In the rows, 128 means zero.
Here are made-up things, facts about them, and rows of numbers that follow some of those facts. Name the thing behind each unnamed row.

Some things and their rows:
kliku: [127 137 123 111 129 113 124 125 156 124 131 124 116 112 121 123 146 144
 143 121 179 143 135 127 121 122 128 125 162 128 150]
puru: [135 121 145 148 128 137 129 126 119 123 143 120 122 123 121 131 121 118
 132 141 112 130 115 128 144 148 128 125 112 136 127]
pustobris: [124 119 140 112 130 160 136 134 147 134 131 129 145 147 145 130 118 125
 105 122 154 118 120 127 126 121 128 126 106 116 138]
klisko: [143 121 134 146 128 143 129 125 119 121 140 119 131 113 121 117 127 119
 145 159 120 120 117 139 123 143 128 125 111 126 120]
nuklagru: [137 120 145 142 128 139 129 126 120 122 142 120 124 119 121 131 120 118
 133 142 116 128 116 128 142 147 128 125 111 135 128]
rufa: [132 133 124 125 130 132 128 126 118 122 134 119 144 123 121 125 126 121
 116 122 108 122 115 127 121 128 126 128 122 120 119]
tidran: [127 134 131 113 127 114 125 126 123 125 129 128 116 110 123 131 155 150
 143 121 150 137 139 127 122 120 129 126 165 130 146]
buska: [132 121 117 131 129 133 127 130 119 123 147 121 147 132 120 121 124 119
 143 123 106 133 116 128 122 150 129 125 111 128 119]
baviflak: [126 153 110 109 129 111 123 126 124 123 122 121 118 113 121 125 155 148
 142 118 127 136 131 127 120 121 128 126 165 122 124]
nugas: [126 125 134 122 130 115 129 127 136 125 124 120 118 132 123 141 120 128
 110 122 156 138 119 127 136 121 128 124 123 142 142]
bakigri: [135 121 145 146 129 137 129 126 119 123 143 119 123 122 122 132 120 117
 132 141 114 130 117 128 143 146 128 125 112 136 127]
brupon: [131 121 145 138 130 137 130 126 131 122 148 120 131 124 121 137 119 118
 107 144 152 134 115 127 142 148 126 125 132 136 144]
pazi: [125 150 111 110 127 111 123 127 118 125 123 123 117 113 121 125 158 146
 149 118 112 136 135 126 120 120 128 126 162 124 122]
plunabir: [124 120 129 111 127 131 127 125 151 125 135 150 118 111 124 121 131 135
 118 122 167 125 136 128 120 121 127 133 161 113 148]
bragus: [142 120 147 149 127 142 129 126 117 125 144 119 119 114 122 122 125 119
 165 141 105 120 118 132 151 150 130 124 109 135 119]
dramak: [125 123 113 112 128 113 128 126 123 159 111 125 128 152 134 130 122 136
 119 122 150 124 163 127 138 121 130 124 124 145 134]
plovel: [125 122 154 181 127 118 137 128 117 123 140 122 118 135 119 134 121 117
 116 130 106 126 117 128 156 134 127 124 115 130 120]
memape: [125 140 111 110 128 111 126 130 131 134 111 123 136 157 135 131 121 139
 117 119 122 130 144 127 120 120 128 127 112 135 119]

There are 4 kinds of fact about the things: μ, χ, α, Σ.
μ: uses; χ: is of sort; α: belongs to class; Σ: points at
kupu μ pupli, lestu, skebel
druskik μ brupon, grinuzek
pleval μ lotofik, zutu
baklipo μ navi, vofek, nuklagru, trovedi
pluman μ klostes, susi
dugruk μ zolir, ploskis, skastum
pazi μ dramak, maflim
flegro μ gazu, plovel
draklar μ drodron
flitrir μ grinuzek
pligran μ gazu, vofek
skabrige μ sturefes, gramis, skastum, grison
bipa μ tufon, zolir, bakigri, peda
kliklam μ grelitron, sturefes, stupom
daro μ mizi
gregron μ vuvil, dubroplos, plola, nezaplel
pedu μ grison
plepazem μ lestu, maflim, sapli
bofli μ rudun, fifon, nuklagru
klabrok μ lidrupil, puru, neplel, geditru
trosuplal μ grilipur, drufel
tidran μ susi, draklik, brovek, bopar
tavur μ stupom
brigim μ ludrik
grulam μ vufu, gazu, skastum
setrom μ mivo
bukupul μ neme, tegon, stupom
fludros μ susi
trebas μ zolir, drotruk, ploskis, drulur
kluklel μ brovek
gostar μ gestes, geditru
tustukli μ klostes, brimines, lestu, geditru
bibi μ vokun, zogas
segrer μ kabro, nezaplel, gotroplik
dizan μ zutu, kabro, roplal, duru, zedral, laflin
tusi μ gesi, klostes, plovel
flevipo μ dupeske, duru, zetakes, klidre
nistil μ kabro, bragus
leve μ gestas, fatalen, traska, vufu, zogas
pupla μ grelitron
tragrik μ resil, koguk
skazun μ tufon, plunopli, zitremes, trovedi
baviflak μ grilipur, lotofik
grimun μ voklol, ganam, drelidro
fluklun μ plupinik, stupom, memape
tetres μ buklo, drelidro
skastu μ skatrok
kliku μ kiplos
kludin μ zetakes
kobru μ dupeske, brimines, grelitron, vokun, brovek
plobur μ bopar
bruskir μ vuvil, ganam, klidrek
takledem μ grelitron, buklo, plovel, drufel
gadebal μ sapli, grola
gedur μ skebel
skarek μ draklik, tosu
rufa μ memape
rokol μ gruduska, skiser
moklis μ gruduska, vuvil, ganam, klostes, plobrek
trali μ plovel
bubebra μ gesi, lidrur
stodrer μ tosu
tedroper μ brofon, rovom
neskas μ stupam, plobrek, stutrak
klezok μ daso, lidrupil, grugro, peda, rovom
stule μ gramis
gripu μ grelitron, pifon
rula μ drotruk, buklo, drosis, drezir, grola
buflon μ klostes, mizi
tobram μ plunopli, skatrok, vokun
trabrupos μ tufon, drotruk
tusten μ zopur, rudun, brofon
stoki μ gestes
sabromim μ klostes, balo
lipok μ broru
zofiluk μ mobir, bragus
rozum μ trovedi
tosa μ grola
stuba μ broru
klisko μ drodron, fluzim, memape
vaklu μ zaklak, fladam, mobir
daburin μ bruplum
kili μ brofon, flonas
bibren μ stupam, voklol, klostes, sketrufer
skudre μ lotofik, bruran, nuklagru, drelidro, stutrak
gerus μ broru
stagris μ stapo
plunabir μ brupon, susi, peda
sadun μ fifon, navi, mivo
[biklar, druskik, skabrige, bipa, grelitron, plunopli, tavur, laflin, dramak, pupli, memape, dakom, mizi, skarek, tedroper, drulur, gazu, rula, stupom, tegon, dalan, peda, vokun] χ e
[kupu, pluman, broru, bakigri, flegro, pligran, resil, pifon, drelidro, skatrok, geditru, sapli, grison, susi, neme, grugro, lotofik, klabrok, zutu, rovom, fludros, bruran, klidrek, klubrigrok, drodron, skebel, rafam, tusi, skiser, flevipo, navi, pupla, tragrik, vuvil, bragus, fluklun, plovel, skastu, tufon, rufa, bizuske, zetakes, moklis, nezaplel, ploskis, peklis, duru, neskas, puru, stapo, brofon, brupon, buska, stule, gripu, trovedi, fladam, buflon, nuklagru, roplal, tobram, trabrupos, tusten, lidrur, tosa, bruplum, flonas, klisko, vaklu, daburin, bibren, stutrak, skudre, gerus, sadun] χ a
[pleval, pazi, draklar, flitrir, sturefes, zedral, zaklak, rudun, kliklam, daro, dupeske, pedu, zogas, bofli, zitremes, trosuplal, tidran, gotroplik, tustukli, drufel, gesi, segrer, plola, grinuzek, skazun, baviflak, grimun, dribri, sketrufer, kliku, kludin, kobru, plobur, gadebal, buklo, klezok, drotruk, gestes, stoki, lipok, fatalen, mivo, koguk, tosu] χ c
[baklipo, dugruk, gestas, drosis, vufu, pustobris, plepazem, brigim, grulam, zopur, kluklel, dizan, klidre, nistil, plobrek, bopar, bruskir, brimines, rokol, bubebra, lestu, fluzim, fifon, grola, sabromim, zofiluk, rozum, kili, ganam, klostes, stagris, mobir, zolir] χ b
[kabro, daso, setrom, trebas, gostar, skastum, takledem, gedur, kiplos, trali, brovek, dubroplos, maflim, grilipur, nugas, traska] χ f
[plupinik, gregron, plustum, bukupul, gruduska, gramis, bibi, balo, leve, stupam, tetres, lidrupil, draklik, stodrer, vofek, ludrik, voklol, neplel, stuba, drezir, reskol, plunabir] χ d
[biklar, pleval, baklipo, pluman, dugruk, pazi, kabro, flitrir, resil, pifon, drelidro, zaklak, rudun, grelitron, sapli, daro, dupeske, susi, neme, lotofik, rovom, tavur, brigim, grulam, setrom, plustum, kluklel, bruran, drufel, gramis, klidrek, klubrigrok, skebel, segrer, rafam, tusi, pupli, stupam, memape, baviflak, tetres, dribri, skastu, plobrek, plobur, takledem, brimines, gedur, rufa, moklis, stodrer, tedroper, neskas, stapo, buska, rula, stupom, dubroplos, roplal, stoki, sabromim, fatalen, daburin, reskol, klostes, stagris, zolir] α h
[kupu, druskik, broru, bakigri, flegro, draklar, pligran, gestas, drosis, skabrige, bipa, skatrok, sturefes, zedral, geditru, vufu, kliklam, plupinik, plunopli, grison, pustobris, gregron, pedu, plepazem, zogas, grugro, bofli, daso, klabrok, zitremes, trosuplal, zutu, tidran, gotroplik, laflin, zopur, bukupul, fludros, dramak, trebas, gruduska, gostar, tustukli, drodron, gesi, bibi, dizan, balo, klidre, skiser, flevipo, nistil, leve, navi, plola, pupla, tragrik, grinuzek, vuvil, skazun, skastum, grimun, bragus, fluklun, plovel, sketrufer, dakom, kliku, kludin, kobru, bopar, tufon, bruskir, gadebal, mizi, skarek, kiplos, bizuske, lidrupil, rokol, zetakes, trali, bubebra, nezaplel, draklik, ploskis, buklo, peklis, vofek, duru, brovek, drulur, puru, klezok, brofon, lestu, fluzim, brupon, drotruk, stule, gripu, gazu, trovedi, fladam, buflon, tegon, nuklagru, dalan, ludrik, fifon, tobram, maflim, gestes, trabrupos, tusten, grilipur, grola, lipok, lidrur, zofiluk, rozum, voklol, neplel, tosa, bruplum, stuba, flonas, nugas, klisko, vaklu, mivo, drezir, kili, ganam, peda, bibren, stutrak, vokun, skudre, gerus, mobir, plunabir, traska, sadun, koguk, tosu] α g
[biklar, ploskis, daburin] Σ rokol
[biklar, plobrek, stupom, nugas, bibren] Σ tusten
[biklar, pazi, sturefes, tavur, fludros, klidrek, klidre, skazun, plovel, skastu, kludin, skarek, rokol, trali, stule, ludrik, lipok, lidrur, rozum, nugas, mivo, klostes, skudre, koguk] Σ pluman
[pazi, klidrek, vuvil, kliku, buska, plunabir] Σ plunopli
[pazi] Σ skazun
[pligran, maflim, ganam] Σ kludin
[drelidro] Σ draklar
[drelidro] Σ plovel
[zaklak] Σ stapo
[zaklak, trosuplal, skudre] Σ plobrek
[zaklak] Σ rozum
[sapli, plepazem, grimun, lestu, gripu, fifon, lipok, klisko] Σ gedur
[pustobris, rovom, mobir] Σ fluzim
[pustobris] Σ kili
[gregron] Σ daro
[plepazem, pupla, pupli] Σ buska
[plepazem, setrom] Σ ludrik
[neme] Σ zolir
[grugro] Σ tragrik
[grugro, grimun, kliku, stuba] Σ klisko
[rovom] Σ lidrur
[tavur] Σ stutrak
[gotroplik] Σ lestu
[gotroplik] Σ fludros
[fludros] Σ ploskis
[dramak] Σ bipa
[bruran, pupla] Σ klezok
[klubrigrok, leve] Σ grola
[klubrigrok, dizan, rozum] Σ pazi
[segrer] Σ daburin
[rafam] Σ neskas
[klidre, plobrek, kiplos, lidrupil, dubroplos, fifon, grola, nugas] Σ stagris
[skiser, kludin, rozum] Σ plustum
[skiser] Σ dalan
[pupla, fluzim] Σ skastu
[pupli] Σ stuba
[stupam] Σ dubroplos
[grimun] Σ plepazem
[dakom, fluzim, lipok] Σ stupom
[bizuske] Σ neplel
[lidrupil] Σ skatrok
[peklis, lipok] Σ klubrigrok
[brupon] Σ tustukli
[gazu, fatalen, stuba] Σ dribri
[fladam] Σ dramak
[fifon] Σ bragus
[sabromim] Σ brigim
[ganam] Σ fatalen
[bibren] Σ klidre
[reskol] Σ mivo


The same things again, as new rows of numbers:
Known rows:
zopur: [144 110 127 121 133  93 130 131 155 141 112 126 123 119 116 116 148 148
 125 157 114 135 129 119 118  92 142 128 112 116 139 117 124 147 120 111
 134 141]
sturefes: [112 144 119  66 117 130 151  88 127 136 173 132 144 162 146 101  54 143
 106  88 160 122 122 190 134 184 168 123 209 179 137 145 116 104 117 146
  95 139]
lipok: [ 78 155 143  63  80 160 150 100 126 140 156 151 116 156 129 111  29 148
 117 118 153 135 126 185 140 221 127 113 202 176 133 145 136 116 143 157
 138 127]
stule: [158 114 138 116 111 154 112 128 115 129 160 129 144 122 156 107 108  93
 135 119 141 109 147 137 143 158  88 134 136 145 152 129 133 121 128 129
 118 108]
klezok: [ 64 168 136  76  92 145 182 114 131  94 158 107 128 155 156 126  90 159
 131 104 140 120 100 191 139 159 188 127 166 176  99 150 125  97 114 144
  99 110]
peda: [189 109 138 185 143 103  93 120 133 124  91 142 144 107 126 142 198 132
 120 154 127 117 160  63 105  97  94 134  72 106 124 101 125 155 107 105
 152 133]
rufa: [110 135 131 140 137 151 127 153 113 119 123 128 124 134 123 144 132 101
 140 110 117 138 117 121 136 112 110 118 124 114 110 137 130 107 147 126
 139 110]
flegro: [129 133 145 130 115 141 139 148 124 108 138 126 122 144 123 134 144 115
 140 129 115 126 118 134 135 130 100 121 116 117 112 120 116 122 123 126
 132 116]
rudun: [ 64 165 113  89 142 127 165 111 125 125 135 130 124 173 111 138  77 150
 110  78 134 150  91 175 126 138 190 108 197 146  95 154 111  90 137 144
 115 143]
grilipur: [159 123 140 159 134 105 114 106 138 127 100 142 143 124 125 142 168 151
 112 142 132 123 144  93 108 110 125 125 103 126 116 110 119 141 106 114
 147 138]
druskik: [176 108 163 183 118 130  96 131 135 123  92 141 144  99 138 148 191 125
 132 162 120 115 157  66 119  96  79 126  62 116 117 101 131 146 115 106
 167 108]
brimines: [125 112 113 130 154 104 119 135 146 152  96 128 124 108 117 126 137 134
 127 136 115 146 129 105 118  74 152 125 119 113 137 134 136 131 144 112
 140 136]
lotofik: [120 138 106 141 162 124 124 141 111 120 123 127 125 141 111 138 140 108
 129 100 122 139 121 119 119 113 124 126 133 103 117 136 122 116 138 125
 124 135]
tosa: [128 134 145 131 115 140 138 148 123 109 137 126 122 144 123 134 144 114
 138 130 116 124 117 135 135 129 100 122 115 117 112 120 117 122 122 125
 133 116]
vuvil: [123 132 113 114 142 139 122 126 117 123 137 119 132 131 126 110 135 116
 128 133 151 115 153 133  99 163  93 148 138 116 147 127 136 131 102 124
 106 141]
gerus: [124 143 143 126 107 126 136 150 128  95 135 131 113 146 123 131 131 112
 146 127 116 123 130 131 142 136  92 119 111 120 107 130 122 126 131 119
 151 111]
dramak: [188 108 138 185 145 102  93 120 134 124  91 143 145 109 124 143 200 131
 120 152 125 118 158  64 105  94  94 132  71 105 123 101 123 153 106 105
 153 133]
gadebal: [ 72 162 153  79  96 143 182 118 138 114 151 128 122 176 123 134  81 158
 122 108 126 137  86 190 142 153 167 102 178 162  89 138 104  96 122 143
 122 123]

Rows to name:
No name comes twice in this set of rows, the named rows included.
[169 104 114 120 121  99 114 119 140 147 129 125 132  96 149 105 129 139
 128 145 127 123 142 119 135 116 154 145 114 140 166 123 142 157 132 123
 117 131]  fluzim
[148 118 103 128 160 138  99 124 105 148 138 139 140 128 128 116 104  89
 120  95 143 131 146 122 125 143 104 130 158 122 153 138 133 118 145 131
 121 135]  rovom
[ 81 153 120  68 118 141 158  92 126 142 154 134 128 166 119 112  62 159
 104 111 158 134 117 187 112 199 154 125 208 160 133 138 121 113 114 152
 103 155]  gotroplik
[142 109 144 151 131 158  87 107 123 153  99 144 157  84 161 136 124 117
 120 128 152 121 168  84 121 120 106 129 119 152 140 133 156 117 139 120
 155 107]  setrom
[125 113 102 127 160 109 121 156 134 142 113 120 115 116 111 120 139 111
 137 129 109 145 123 114 123  82 133 129 118  95 142 135 135 132 148 114
 129 135]  gramis
[132 127 115 130 130 157 109 138 102 118 146 117 142 105 171 123 114  86
 144  95 141 114 142 124 146 134 123 143 128 144 142 149 153 110 149 133
 113  96]  skastu
[ 88 159 142  75  90 141 173 111 132 104 166 117 134 159 156 124  77 148
 126  95 136 123  98 193 152 156 184 117 174 182 101 147 115  95 123 145
 105 109]  draklar
[161 108  94 143 129 107 100 123 117 163 115 141 121  85 137 127 115 138
 125 129 114 146 121 100 146 115 176 141 120 130 166 128 158 165 181 148
 129 134]  plobrek
[123 118 109 134 151  97 125 139 145 139  98 121 123 105 125 130 147 137
 131 132 112 142 125 106 122  67 168 130 110 115 130 136 137 134 144 113
 134 130]  zolir
[170 102 109 127 120 113 113 137 119 166 135 147 105 116  99 111 117 130
 127 156 107 146 117 120 137 150 115 134 126 102 175 105 135 178 159 146
 127 153]  lidrupil
[148 109 141 121 100 116 130 137 149 134 124 120 126  97 151 118 137 138
 142 155 112 125 128 121 146  98 147 131  95 142 142 122 140 145 136 119
 134 107]  kili
[200  86 132 183 149 143  52 108 113 169  98 160 161  74 150 131 138  93
 116 130 149 120 183  53 125 118  75 133 105 130 164 118 153 140 149 120
 162 119]  biklar
[116 104 144 125 134 135 119 144 150 163  94 134 123 104 117 129 121 125
 131 149 110 149 128 109 129  77 122 111 120 119 134 131 137 119 153 112
 161 118]  sabromim
[ 52 168 134  92 115 148 174 125 126 109 137 121 123 164 133 148  81 147
 125  83 125 146  82 177 145 127 190 104 177 158  81 156 119  81 145 145
 124 113]  daro

Now the same things, written a new way:
Some things and their rows:
daburin: [158 128 112 125 123 126 140 107 126 133 165 135 154 138 154]
bruplum: [132 145 119 136 128 126 131  78 122 145 134 138 114 122 138]
vuvil: [139 136 120 124 128 137 124  85 174 150 132 147 116 123 133]
bubebra: [103 127 120 122 129 137 129 157 118 111 110 112 132 122 128]
trovedi: [123 144 126 140 126 125 138  73 128 136 148 138 111 115 113]
pifon: [146 155 126 127 139 117 129  87 115 136 140 137 132 141 133]
bruran: [143 153 134 109 136 121 142  95 150 142 167 136 129 131 120]
brupon: [134 147 134 135 131 130 128  70 128 148 133 133 117 116 138]
plobur: [129 119 141 111 146 121 102 173 107 147 106 125 158 133 115]
drelidro: [150 144 139 114 133 112 139  99 157 143 165 132 132 130 150]
plovel: [145 122 132 143 111 127 120  83 154 137 156 141 131 125 158]
gerus: [129 138 104 127 128 133 141  86 112 136 138 139 119 116 134]
stuba: [137 148 101 148 117 166 182  82 154 108 135 127  98 151 128]
sadun: [126 135  97 124 123 137 159  92 107 138 155 141 121 108 118]
puru: [133 143 123 135 127 130 129  71 116 141 130 129 120 119 134]
nezaplel: [134 150 106 121 128 124 124  82 137 143 124 143  96 118 138]
plupinik: [133 161 107 164 118 128 162  74 123  98 132 120  89 151 152]
gestes: [116 118 146 124 136 118  97 153 121 153  94 125 137 118 114]

Rows to name:
No name comes twice in this set of rows, the named rows included.
[141 125  90 129 125 162 137  92 130 145 139 145 119 126 117]  tragrik
[138 118 130 155 114 124 132  83 136 130 159 140 135 123 144]  ploskis
[118  92 135 116 138 123 105 174 171 153 108 147 124 124 121]  gotroplik
[146 134 123  88 154 140  92  89 146  82 181 152 117 121 170]  dubroplos
[119  70 130 133 120 136 129 175 125 141 138 136 171 108 117]  skazun
[126 126 147 136 130 149  95 145 168 106 104 122 120 132 123]  lestu
[119  84 118 130 121 126 108 174 142 143 120 134 159 119 133]  kludin
[136  98 155 110 148 101 110 187 151 145 126 131 136 139 133]  zaklak
[105 113 141 130 132 127 133 156 144 109 124 120 130 125 140]  pustobris
[177 131  90 124  85 144 100 114 101 124 165 132 177 129 139]  pluman
[117 147 125 115 139 124 126 169 107  97 126 115 143 141 121]  brigim
[119  78 152 151 130 112  97 156 153 139 118 133 151 128 139]  sturefes
[130 114 175 131 126 115 120 236 165 165  65 105 132 168  81]  pupli
[107 132 144 120 132 129 124 154 177 116 117 120 123 128 134]  ganam

